Below are the code and all the weights of a small trained network. Each question names an input and a class and asks about switching units off, where a switched-off unit gives its printed mean instead of its output.

import numpy as np


def w(rows, s, z=0):
    codes = np.array(rows[::2]) - 128.0
    scale = np.full(codes.shape[1], s)
    scale[-1] = z or s
    return codes * scale


def f(y):
    return np.maximum(y, 0)


def log_softmax(a):
    a = a - a.max(-1, keepdims=True)
    return a - np.log(np.exp(a).sum(-1, keepdims=True))


def net(x, mask):
    res = np.array(x, float).reshape(1, 6) / 4 @ E
    y = f(res @ A[0][:, :-1].T + A[0][:, -1])
    res = res + np.where(mask, y, B[0][:, -1]) @ B[0][:, :-1]
    return log_softmax(res[-1] @ U[:, :-1].T + U[:, -1])


A, B = {}, {}
E = w([
[77,71,159,67,207,153,186,53],'x0',
[131,130,153,150,42,84,190,37],'x1',
[61,103,23,168,122,130,192,160],'x2',
[130,127,127,141,134,133,122,116],'x3',
[128,35,76,91,105,75,45,90],'x4',
[10,188,157,141,138,81,85,123],'x5',
],0.011)
A[0] = w([
[80,211,161,152,137,152,146,126,111],'n1',
[254,49,105,109,118,192,183,133,78],'n2',
[80,119,105,106,110,88,64,103,122],'n3',
[46,143,168,144,118,85,105,144,87],'n4',
[155,171,105,188,88,93,84,165,76],'n5',
[171,186,208,92,133,117,42,97,69],'n6',
[116,73,112,139,116,113,68,105,106],'n7',
[137,144,139,149,76,46,181,62,96],'n8',
[133,85,83,94,165,102,59,137,134],'n9',
[73,153,126,124,171,82,122,96,50],'n10',
[166,167,136,146,140,180,188,138,84],'n11',
[105,108,39,161,133,116,147,118,74],'n12',
[173,184,96,170,96,102,99,155,82],'n13',
[40,185,128,139,143,57,86,126,74],'n14',
[121,112,127,147,75,99,169,81,44],'n15',
[136,129,134,152,87,91,181,74,123],'n16',
[158,119,213,91,122,122,76,108,66],'n17',
[148,160,104,156,69,114,109,161,73],'n18',
[120,98,156,182,82,115,161,94,2],'n19',
[114,118,91,138,214,168,70,209,69],'n20',
[75,105,142,59,185,99,168,103,116],'n21',
[117,122,167,135,40,87,160,112,71],'n22',
[93,93,123,101,184,143,171,93,74],'n23',
[175,136,198,65,106,114,114,118,110],'n24',
[128,88,92,106,72,94,94,87,89],'n25',
[88,80,143,81,194,165,177,60,88],'n26',
[144,151,83,170,69,161,66,147,84],'n27',
[67,159,174,126,127,101,82,121,71],'n28',
[141,68,104,122,116,108,115,123,110],'n29',
[148,176,184,174,122,172,213,159,120],'n30',
[203,125,89,111,115,129,154,134,29],'n31',
[115,106,134,149,67,108,157,111,77],'n32',
[122,127,110,122,213,155,76,191,61],'n33',
[130,210,139,162,147,193,169,132,120],'n34',
[126,65,79,111,114,77,76,102,123],'n35',
[75,135,16,141,121,125,179,135,83],'n36',
[91,115,154,63,174,194,161,70,81],'n37',
[143,95,99,87,108,62,72,83,113],'n38',
[44,88,18,176,109,127,203,173,75],'n39',
[127,153,107,169,110,72,110,165,118],'n40',
],0.011,0.0038)
B[0] = w([
[104,179,84,122,202,88,198,184,199],'n1',
[204,119,2,193,143,140,193,67,222],'n2',
[121,192,91,141,158,113,190,162,193],'n3',
[184,106,22,166,144,161,192,56,193],'n4',
[116,100,127,122,60,49,83,112,194],'n5',
[210,157,189,190,109,178,89,149,195],'n6',
[111,184,151,115,170,86,162,168,184],'n7',
[86,103,133,36,174,205,67,71,203],'n8',
[62,162,142,111,170,138,171,151,196],'n9',
[179,85,67,158,118,114,148,115,176],'n10',
[72,175,91,118,151,100,182,192,181],'n11',
[176,180,202,151,136,141,131,142,190],'n12',
[90,61,118,106,53,23,73,132,186],'n13',
[199,89,39,186,149,159,187,52,212],'n14',
[114,114,114,80,131,173,101,127,177],'n15',
[92,120,145,72,154,207,95,110,187],'n16',
[192,168,213,179,117,156,116,169,178],'n17',
[85,71,133,129,63,76,107,102,178],'n18',
[100,106,117,99,132,172,120,114,162],'n19',
[79,82,124,17,175,239,89,97,207],'n20',
[114,76,132,151,84,75,83,111,207],'n21',
[76,80,138,61,135,193,102,86,181],'n22',
[112,57,141,132,62,33,74,132,195],'n23',
[196,161,181,172,130,175,111,123,175],'n24',
[82,170,122,94,161,102,159,179,195],'n25',
[122,101,122,128,72,44,68,132,225],'n26',
[100,95,127,104,95,68,96,114,184],'n27',
[206,106,63,176,161,146,173,64,184],'n28',
[114,184,110,93,148,90,202,190,175],'n29',
[55,161,151,102,185,82,203,170,210],'n30',
[189,103,56,142,114,132,166,65,162],'n31',
[108,107,126,88,145,212,121,115,169],'n32',
[71,86,126,61,147,207,75,105,191],'n33',
[47,189,153,104,146,68,170,188,202],'n34',
[78,183,154,133,181,89,186,186,211],'n35',
[213,190,219,204,110,186,71,149,216],'n36',
[130,72,137,133,67,48,97,146,206],'n37',
[59,221,140,116,184,89,193,197,205],'n38',
[226,177,230,214,107,187,98,168,250],'n39',
[146,55,126,134,100,76,91,106,180],'n40',
],0.0077,0.015)
U = w([
[62,179,140,108,173,65,198,166,82],'0',
[192,149,238,189,115,157,89,137,251],'1',
[102,46,127,120,62,14,71,120,45],'2',
[174,95,5,162,146,133,186,90,168],'3',
[73,82,135,27,156,214,82,110,78],'4',
],0.013,0.0016)

Each question gives the input, the list of numbers given to net, and the class t.
The units are the neurons (one row each of A and B). Each row of codes is followed by its name. A weight is (code - 128) times the scale printed after its matrix; where a second scale follows, it is the last column's (A, B and U).
mask holds one flag per neuron, in row order. A switched-off neuron (its flag False) gives its mean, the last column of its row in B, instead of its output. The means were averaged over made-up inputs and are rounded, as every weight is.
A unit's drop is (log p(t) with every unit on - log p(t) with that unit switched off) / (log p(t) with every unit on - log p(t) with every unit switched off).
The circuit of an input: a set's keep is (log p(t) with only the set's units on - log p(t) with every unit switched off) / (log p(t) with every unit on - log p(t) with every unit switched off). Starting from the 12 units with the biggest drops (on a tie, the unit counted first), units are removed one at a time, each time the one whose removal leaves the highest keep (on an exact tie, the one counted first), for as long as the keep stays at least 0.8.
units of the circuit, in order: the units of the circuit, biggest drop first
top k neurons: the k neurons with the biggest drops, biggest first
drop of u: that unit's drop, to one decimal
input [-4,3,-6,4,7,0], class 0: units of the circuit, in order => n38
input [-7,-5,-8,1,8,2], class 0: top 2 neurons => n38, n39
input [-6,8,-3,5,-6,4], class 4: units of the circuit, in order => n8, n22
input [-3,1,-8,-4,7,5], class 1: top 2 neurons => n6, n17
input [-1,6,-3,2,-5,1], class 4: units of the circuit, in order => n8, n22
input [-7,-7,4,8,-5,-4], class 2: top 2 neurons => n13, n5
input [-3,5,7,-2,-5,6], class 1: top 2 neurons => n39, n36
input [3,-5,4,7,-2,4], class 4: top 2 neurons => n20, n33
input [-2,-5,4,-6,-1,-1], class 4: top 3 neurons => n20, n33, n6
input [-3,-2,-6,-5,-8,-8], class 0: top 3 neurons => n30, n34, n11
input [3,8,-6,-7,-8,-5], class 0: top 2 neurons => n30, n11
input [5,-6,1,1,-3,5], class 4: top 3 neurons => n20, n33, n2
input [-2,8,-7,-7,7,-7], class 4: top 2 neurons => n8, n22
input [3,7,-7,1,-3,4], class 1: top 2 neurons => n6, n17
input [0,-5,1,0,-4,-6], class 3: units of the circuit, in order => n2
input [-5,7,-6,0,-7,8], class 3: units of the circuit, in order => n14, n4
input [7,5,-6,-7,0,-7], class 2: top 3 neurons => n26, n37, n39
input [0,-7,8,2,-3,-4], class 1: drop of n36 => 0.2
input [6,-8,-6,6,-5,-6], class 4: drop of n39 => 1.2
input [6,-3,0,2,-3,-6], class 2: drop of n19 => 0.0
input [-4,5,6,4,2,2], class 1: units of the circuit, in order => n39
